Below is a small trained network, with its code and all its weights. Each question gives an input and a target symbol and asks what happens when units are switched off, that is, made to give their printed mean instead of their output.

import numpy as np


def w(rows, s, z=0):
    codes = np.array(rows[::2]) - 128.0
    scale = np.full(codes.shape[1], s)
    scale[-1] = z or s
    return codes * scale


def f(y):
    return np.maximum(y, 0)


def softmax(a):
    e = np.exp(a - a.max(-1, keepdims=True))
    return e / e.sum(-1, keepdims=True)


def log_softmax(a):
    a = a - a.max(-1, keepdims=True)
    return a - np.log(np.exp(a).sum(-1, keepdims=True))


def net(x, mask):
    ids = ['βγζηθλμξσφψω'.index(c) for c in x.split()]
    T = len(ids)
    res = E[ids] + P[:T]
    u = 0
    for l in range(3):
        q, k, v = (res @ M[l].T for M in (Q, K, V))
        z = softmax(np.where(np.tri(T) > 0, q @ k.T / 4**0.5, -1e9)) @ v
        res = res + np.where(mask[u], z, O[l][:, -1]) @ O[l][:, :-1]
        u += 1
        y = f(res @ A[l][:, :-1].T + A[l][:, -1])
        res = res + np.where(mask[u : u + 12], y, B[l][:, -1]) @ B[l][:, :-1]
        u += 12
    return log_softmax(res[-1] @ U[:, :-1].T + U[:, -1])


Q, K, V, O, A, B = {}, {}, {}, {}, {}, {}
E = w([
[227,82,130,79],'β',
[95,222,137,127],'γ',
[174,41,29,146],'ζ',
[39,177,181,103],'η',
[185,109,189,142],'θ',
[137,254,125,117],'λ',
[108,169,178,115],'μ',
[163,189,114,173],'ξ',
[123,116,204,123],'σ',
[108,74,172,51],'φ',
[85,129,139,210],'ψ',
[219,154,119,187],'ω',
],0.011)
P = w([
[212,189,252,140],'0',
[177,106,241,164],'1',
[165,94,210,157],'2',
[160,103,185,143],'3',
[164,108,162,132],'4',
[165,135,139,106],'5',
[165,133,115,108],'6',
],0.0038)
Q[0] = w([
[254,30,129,62],'0.h0',
[137,45,163,80],'0.h0',
[154,99,154,140],'0.h0',
[34,130,186,26],'0.h0',
],0.0055)
K[0] = w([
[127,59,82,17],'0.h0',
[68,80,154,2],'0.h0',
[152,20,70,104],'0.h0',
[119,153,248,84],'0.h0',
],0.0043)
V[0] = w([
[130,117,148,146],'0.h0',
[146,238,255,217],'0.h0',
[129,125,128,54],'0.h0',
[92,67,31,118],'0.h0',
],0.0066)
O[0] = w([
[105,108,183,126,145],'0.h0',
[153,160,254,204,254],'0.h0',
[111,100,124,92,105],'0.h0',
[79,117,32,107,44],'0.h0',
],0.0063,0.0056)
A[0] = w([
[177,52,202,82,177],'0.n0',
[161,107,130,187,160],'0.n1',
[156,204,197,163,255],'0.n2',
[81,117,90,139,197],'0.n3',
[124,133,122,132,110],'0.n4',
[255,106,109,142,158],'0.n5',
[118,199,135,120,96],'0.n6',
[96,102,170,69,212],'0.n7',
[74,135,107,108,180],'0.n8',
[93,136,174,122,141],'0.n9',
[117,66,203,73,165],'0.n10',
[75,116,176,202,164],'0.n11',
],0.0078,0.004)
B[0] = w([
[100,134,187,33,181],'0.n0',
[149,81,224,172,167],'0.n1',
[133,188,254,144,248],'0.n2',
[254,138,151,141,132],'0.n3',
[109,116,97,138,128],'0.n4',
[216,61,217,87,169],'0.n5',
[155,198,94,145,139],'0.n6',
[57,184,146,64,150],'0.n7',
[131,190,155,180,129],'0.n8',
[85,194,145,108,156],'0.n9',
[63,186,132,35,161],'0.n10',
[69,161,189,150,183],'0.n11',
],0.0052,0.014)
Q[1] = w([
[46,114,2,110],'1.h0',
[148,174,233,125],'1.h0',
[71,139,97,143],'1.h0',
[70,200,141,103],'1.h0',
],0.0077)
K[1] = w([
[118,186,254,158],'1.h0',
[125,89,47,49],'1.h0',
[84,190,157,164],'1.h0',
[99,162,115,97],'1.h0',
],0.0075)
V[1] = w([
[211,2,160,25],'1.h0',
[227,16,42,55],'1.h0',
[86,171,23,55],'1.h0',
[211,117,45,156],'1.h0',
],0.0035)
O[1] = w([
[176,37,207,3,168],'1.h0',
[243,97,97,80,21],'1.h0',
[124,155,56,57,2],'1.h0',
[173,106,68,132,34],'1.h0',
],0.0048,0.0086)
A[1] = w([
[218,146,146,86,207],'1.n0',
[159,144,122,215,134],'1.n1',
[194,119,177,108,184],'1.n2',
[201,111,173,82,171],'1.n3',
[100,193,143,163,196],'1.n4',
[73,165,134,134,54],'1.n5',
[3,162,187,39,167],'1.n6',
[136,140,117,227,254],'1.n7',
[166,143,130,160,6],'1.n8',
[186,90,33,93,161],'1.n9',
[238,123,174,73,187],'1.n10',
[201,86,140,175,221],'1.n11',
],0.0065,0.0015)
B[1] = w([
[31,61,103,182,170],'1.n0',
[216,153,174,123,157],'1.n1',
[38,152,161,52,199],'1.n2',
[38,79,159,137,191],'1.n3',
[115,121,166,214,205],'1.n4',
[110,166,74,181,169],'1.n5',
[24,210,86,179,249],'1.n6',
[190,126,199,159,164],'1.n7',
[154,171,151,43,138],'1.n8',
[236,113,210,180,135],'1.n9',
[1,55,179,179,200],'1.n10',
[163,122,230,20,159],'1.n11',
],0.0047,0.017)
Q[2] = w([
[123,176,98,163],'2.h0',
[72,142,230,227],'2.h0',
[84,147,201,133],'2.h0',
[1,160,162,170],'2.h0',
],0.0088)
K[2] = w([
[68,110,100,211],'2.h0',
[147,41,3,137],'2.h0',
[124,105,52,57],'2.h0',
[127,95,23,86],'2.h0',
],0.0055)
V[2] = w([
[191,207,168,162],'2.h0',
[69,111,159,50],'2.h0',
[84,182,74,67],'2.h0',
[145,3,195,90],'2.h0',
],0.0077)
O[2] = w([
[169,139,151,195,176],'2.h0',
[143,174,168,55,251],'2.h0',
[154,254,104,97,22],'2.h0',
[87,47,167,50,235],'2.h0',
],0.006,0.014)
A[2] = w([
[113,169,197,120,89],'2.n0',
[231,107,184,177,156],'2.n1',
[64,104,204,253,184],'2.n2',
[181,205,165,114,162],'2.n3',
[118,22,194,14,124],'2.n4',
[129,50,87,96,212],'2.n5',
[21,166,140,206,180],'2.n6',
[69,113,177,223,223],'2.n7',
[127,56,85,100,247],'2.n8',
[42,155,116,100,253],'2.n9',
[129,138,185,15,159],'2.n10',
[127,151,53,219,113],'2.n11',
],0.0058,0.0038)
B[2] = w([
[149,134,90,152,197],'2.n0',
[206,129,182,233,158],'2.n1',
[149,91,70,87,253],'2.n2',
[173,179,118,131,155],'2.n3',
[89,172,104,168,241],'2.n4',
[154,174,99,89,149],'2.n5',
[156,92,78,76,211],'2.n6',
[143,87,73,54,225],'2.n7',
[171,186,105,60,147],'2.n8',
[187,165,136,82,171],'2.n9',
[102,163,168,169,199],'2.n10',
[1,123,100,202,147],'2.n11',
],0.0072,0.037)
U = w([
[72,165,160,164,114],'β',
[91,150,86,194,126],'γ',
[141,100,78,80,152],'ζ',
[62,165,31,145,1],'η',
[132,44,54,2,210],'θ',
[136,165,130,188,225],'λ',
[156,156,60,110,172],'μ',
[243,117,144,96,113],'ξ',
[220,127,44,14,112],'σ',
[207,232,159,105,102],'φ',
[93,35,26,152,106],'ψ',
[114,81,166,185,5],'ω',
],0.0058,0.0048)

Each question gives the input, a string of symbols that net reads in full, and the target symbol t.
The units are the heads (4 rows each of Q, K, V and O) and the neurons (one row each of A and B). Each row of codes is followed by its name. A weight is (code - 128) times the scale printed after its matrix; where a second scale follows, it is the last column's (O, A, B and U).
mask holds one flag per unit, layer by layer, with each layer's heads first. A switched-off unit (its flag False) gives its mean, the last column of its rows in O or B, instead of its output. The means were averaged over made-up inputs and are rounded, as every weight is.
A unit's drop is (log p(t) with every unit on - log p(t) with that unit switched off) / (log p(t) with every unit on - log p(t) with every unit switched off).
The circuit of an input: a set's keep is (log p(t) with only the set's units on - log p(t) with every unit switched off) / (log p(t) with every unit on - log p(t) with every unit switched off). Starting from the 12 units with the biggest drops (on a tie, the unit counted first), units are removed one at a time, each time the one whose removal leaves the highest keep (on an exact tie, the one counted first), for as long as the keep stays at least 0.8.
units of the circuit, in order: the units of the circuit, biggest drop first
most important unit: the unit with the biggest drop
top k neurons: the k neurons with the biggest drops, biggest first
k most important neurons of layer l: the k neurons of layer l with the biggest drops, biggest first
input β η λ θ ξ η λ, target β: most important unit : 0.h0
input ξ φ ξ ψ ξ η φ, target φ: 2 most important neurons of layer 2 : [2.n2, 2.n7]
input β ω ξ ζ λ ψ, target θ: units of the circuit, in order : [2.n1, 2.n11, 0.h0]
input β γ φ ω, target φ: 3 most important neurons of layer 1 : [1.n10, 1.n2, 1.n11]
input β η σ, target β: top 2 neurons : [2.n10, 2.n4]
input ψ β ξ ψ γ, target β: top 3 neurons : [2.n2, 2.n7, 2.n10]
input ζ γ ψ ζ ζ λ, target θ: top 2 neurons : [1.n9, 2.n1]
input ω ψ η θ, target θ: 2 most important neurons of layer 0 : [0.n11, 0.n0]
input ω ξ η, target η: top 2 neurons : [2.n11, 1.n6]
input ζ β ξ, target θ: 3 most important neurons of layer 1 : [1.n9, 1.n10, 1.n0]
input ξ ξ β μ σ γ μ, target β: top 3 neurons : [2.n2, 2.n10, 2.n7]
input ω ψ ω ψ ψ ψ ω, target ω: 2 most important neurons of layer 0 : [0.n11, 0.n5]
input ψ ω σ λ, target λ: 2 most important neurons of layer 0 : [0.n11, 0.n0]
input ξ λ ζ γ, target θ: most important unit : 2.n1
input μ η ψ, target ψ: 2 most important neurons of layer 2 : [2.n2, 2.n7]
input ω ξ ψ θ ξ, target ξ: 2 most important neurons of layer 2 : [2.n4, 2.n1]
input ψ ψ ω η γ, target γ: top 2 neurons : [2.n11, 1.n10]
input ψ γ θ λ γ σ, target σ: 3 most important neurons of layer 2 : [2.n4, 2.n6, 2.n10]
input φ β μ θ η ψ ξ, target β: top 3 neurons : [2.n2, 2.n7, 2.n6]
input θ ζ ξ ω, target θ: 3 most important neurons of layer 0 : [0.n2, 0.n5, 0.n11]
input β ψ η ζ ξ, target θ: top 2 neurons : [2.n1, 0.n2]
input ζ η λ, target θ: most important unit : 1.n9
input β γ η ω μ, target β: top 2 neurons : [2.n10, 2.n2]
input ξ γ β ψ, target β: 2 most important neurons of layer 0 : [0.n5, 0.n0]
